[22 30 -38 12 -16 10 -9 9 21 17 17 -15 -81 1 40 19 -3 9 -65 -14 18 1 10 -8 -10 17 -25 -34 -13 -15 9 49 -12 0 -16] => <8>/[26]
[2 -9 -28 15 -1 30 -55 25 32 -4 -11 4 -3 -41 29 21 4 5 -29 25 23 2 -1 3 -25 1 -34 15 3 -26 -27 -13 17 -17 -37] => <17>/[34]
[-40 1 -23 18 -6 20 -27 11 33 9 11 17 14 -35 23 28 1 -4 -30 25 39 -6 -7 3 -27 9 -12 13 -5 -16 -5 -3 4 8 -27] => <17>/[32]
[28 49 -15 -7 -27 -10 11 15 11 28 12 -1 -67 -6 49 25 13 9 -79 2 28 45 8 -9 -13 -3 -11 -60 20 -9 3 1 12 -5 -14] => <8>/[35]
[-14 -1 -34 18 -14 45 -54 28 36 -3 12 16 -16 -40 9 38 -9 1 -43 17 31 -28 -1 13 -35 -15 -21 44 -12 -21 -27 -7 31 -25 -59] => <17>/[34]
[50 34 -13 5 -19 -6 9 8 1 9 5 -1 -85 13 51 16 -2 3 -60 8 20 32 13 -32 -10 23 -13 -51 34 1 -2 19 12 -9 -14] => <8>/[26]
[-4 0 -40 31 -34 49 -46 24 67 6 11 4 -8 -47 22 24 29 6 -41 -1 49 -27 -14 -10 -33 -8 -23 30 13 -33 -29 -9 10 -25 -48] => <17>/[34]
[35 28 -15 29 -6 24 -31 5 -7 20 3 -6 -79 11 41 18 -13 -12 -31 -12 25 6 16 -11 4 40 -28 -42 -6 -23 36 63 22 19 8] => <8>/[26]
[53 18 -23 0 -26 -18 -27 21 -1 12 1 -30 -38 20 86 -17 -1 13 -24 -17 -23 28 5 -26 15 24 -18 -53 16 -17 -3 28 -9 10 19] => <8>/[35]
[-86 9 -57 -19 0 -7 -32 43 70 -5 -1 5 23 -65 72 17 -14 -37 -23 63 -6 -2 -18 71 -5 -6 -32 18 -55 -33 -12 -2 17 4 -10] => <11>/[22]
[54 21 -6 12 -1 -18 -15 23 -9 13 2 -24 -63 33 59 8 1 5 -32 -5 17 30 13 -20 5 29 -14 -43 -3 -3 13 35 -11 17 15] => <8>/[26]
[27 -4 -15 6 2 -14 -37 22 17 -2 1 10 38 -11 72 -10 -1 0 -31 37 10 50 1 -35 -17 13 -18 3 33 -5 -33 -23 -24 -11 -27] => <11>/[29]
[-1 36 -19 8 -27 -10 7 10 13 34 5 -11 -47 -10 37 23 1 -2 -64 10 11 40 5 -18 -11 18 -12 -34 16 -10 7 7 4 3 -7] => <8>/[35]
[-5 10 -22 -1 -1 9 -45 23 27 3 -5 7 21 -21 48 7 -6 4 -11 24 51 13 -9 2 -9 4 -20 1 1 -24 -14 2 -11 -6 -18] => <17>/[34]
[15 -42 -12 13 22 -15 -80 32 9 4 -11 -11 90 5 87 -36 -25 9 33 47 -25 36 -16 -24 5 21 -8 20 34 -20 -37 -10 -41 18 13] => <11>/[29]
[-38 14 -25 28 11 48 -52 14 23 9 9 11 16 -20 14 21 -19 5 -14 24 37 -29 1 8 -22 9 -11 38 -18 -24 11 3 3 12 -14] => <17>/[32]
[-13 11 -17 -11 -13 -11 -5 25 31 2 7 7 40 -38 67 21 4 -3 -62 59 24 42 -8 -20 -33 -3 -19 16 11 -9 -29 -40 1 -18 -40] => <11>/[22]
[-3 -8 -23 33 -14 19 -52 33 32 3 8 16 56 -42 54 13 -36 10 -36 21 32 6 -4 -49 -49 -3 -32 26 36 -24 -42 -36 -7 -31 -50] => <11>/[29]
[-7 -4 -24 -4 4 -5 -21 12 25 -6 9 14 13 -11 23 16 -16 -4 -21 23 9 2 -2 -5 -10 1 -13 22 -19 -17 -13 6 -3 -2 -29] => <11>/[22]
[10 -17 -20 4 -16 -6 -30 35 29 -1 -3 22 51 -41 41 7 11 5 -41 32 12 34 -11 -42 -35 -5 -7 18 37 -8 -51 -45 -13 -36 -55] => <11>/[29]
[-43 10 -38 33 -27 72 -59 23 32 11 10 -2 2 -27 11 26 -1 7 -27 -2 29 -51 -13 22 -29 -4 -21 37 -18 -33 14 9 19 18 -21] => <17>/[32]
[-7 -1 -24 12 -3 3 -42 37 36 4 -4 21 39 -30 56 9 3 7 -25 32 6 26 -11 -17 -26 7 -24 10 27 -26 -49 -30 -13 -21 -34] => <11>/[29]
[55 -15 7 -3 22 -64 -28 16 -3 -6 -1 2 53 15 69 -22 -23 -11 -9 46 -1 59 -9 -61 0 28 -15 9 31 12 -24 -8 -37 -15 -17] => <11>/[29]
[-1 -10 -28 3 -5 -1 -35 38 30 -24 -9 -6 29 -22 55 -10 -4 0 -7 29 -18 15 -3 -3 -9 4 -24 7 -13 -30 -44 -21 3 1 -12] => <11>/[29]
[17 -2 -24 6 -8 -5 -33 22 18 0 3 11 26 -22 50 1 -8 1 -21 23 7 17 -4 -12 -20 4 -17 13 16 -6 -31 -11 -15 -19 -36] => <11>/[29]
[62 -34 -4 24 40 -24 -86 25 -16 -13 -7 6 49 42 88 -40 -48 -3 28 27 -9 13 2 -51 11 30 -28 33 21 -5 -20 14 -55 22 3] => <17>/[34]
[-29 25 -36 43 -39 71 -9 17 38 32 24 18 -26 -71 -22 56 31 8 -84 -6 59 -31 -1 -10 -44 -13 -13 15 16 -22 -6 -23 34 -15 -59] => <17>/[32]
[5 2 -31 14 -1 6 -28 30 28 -11 9 -5 2 -28 35 4 1 6 -43 28 16 22 -2 -17 -22 -6 -22 19 1 -15 -40 -19 3 -33 -46] => <11>/[29]
[-43 -2 -6 1 -7 17 0 8 20 -10 6 19 53 -49 0 8 4 10 -16 36 7 19 -9 4 -25 -15 10 1 25 -9 -30 -36 11 -12 -18] => <11>/[29]
[1 -15 -33 19 10 34 -61 25 9 -4 -6 -1 -3 2 39 7 -28 5 3 10 7 -25 8 8 -1 9 -28 30 -12 -46 -11 11 2 11 -10] => <17>/[34]
[69 37 -23 10 -17 -18 -1 23 -11 23 7 -9 -65 33 55 2 2 15 -51 -1 12 45 7 -46 -6 26 -13 -57 21 -3 4 33 -14 3 -4] => <8>/[26]
[-53 8 -20 19 -3 38 -36 21 33 7 0 12 28 -33 15 20 -16 1 -35 39 41 -15 -13 16 -25 9 -12 16 -26 -31 2 -10 5 22 -25] => <17>/[32]
[-43 -8 -55 -20 5 -51 -43 34 51 -12 10 -18 2 1 54 -6 -24 -5 -78 11 -29 -8 -25 56 15 -12 -31 35 -48 -16 -22 27 2 -4 -14] => <11>/[22]
[-3 -11 -21 5 -8 -10 -40 33 31 3 5 0 49 -20 57 19 6 5 -28 34 16 34 -3 -33 -24 15 -30 10 17 -18 -34 -17 -14 -12 -28] => <11>/[29]
[29 30 47 12 -13 -16 -2 13 0 24 14 -11 -29 7 59 13 -6 1 -71 24 16 60 -1 -41 -15 28 -9 -45 22 5 0 13 -16 4 -10] => <8>/[35]
[-2 13 -28 -7 3 -14 -41 24 51 4 0 -17 -33 14 73 -9 -20 2 -62 9 -14 16 3 7 16 22 -28 -31 -15 -18 -4 44 -4 13 8] => <8>/[26]
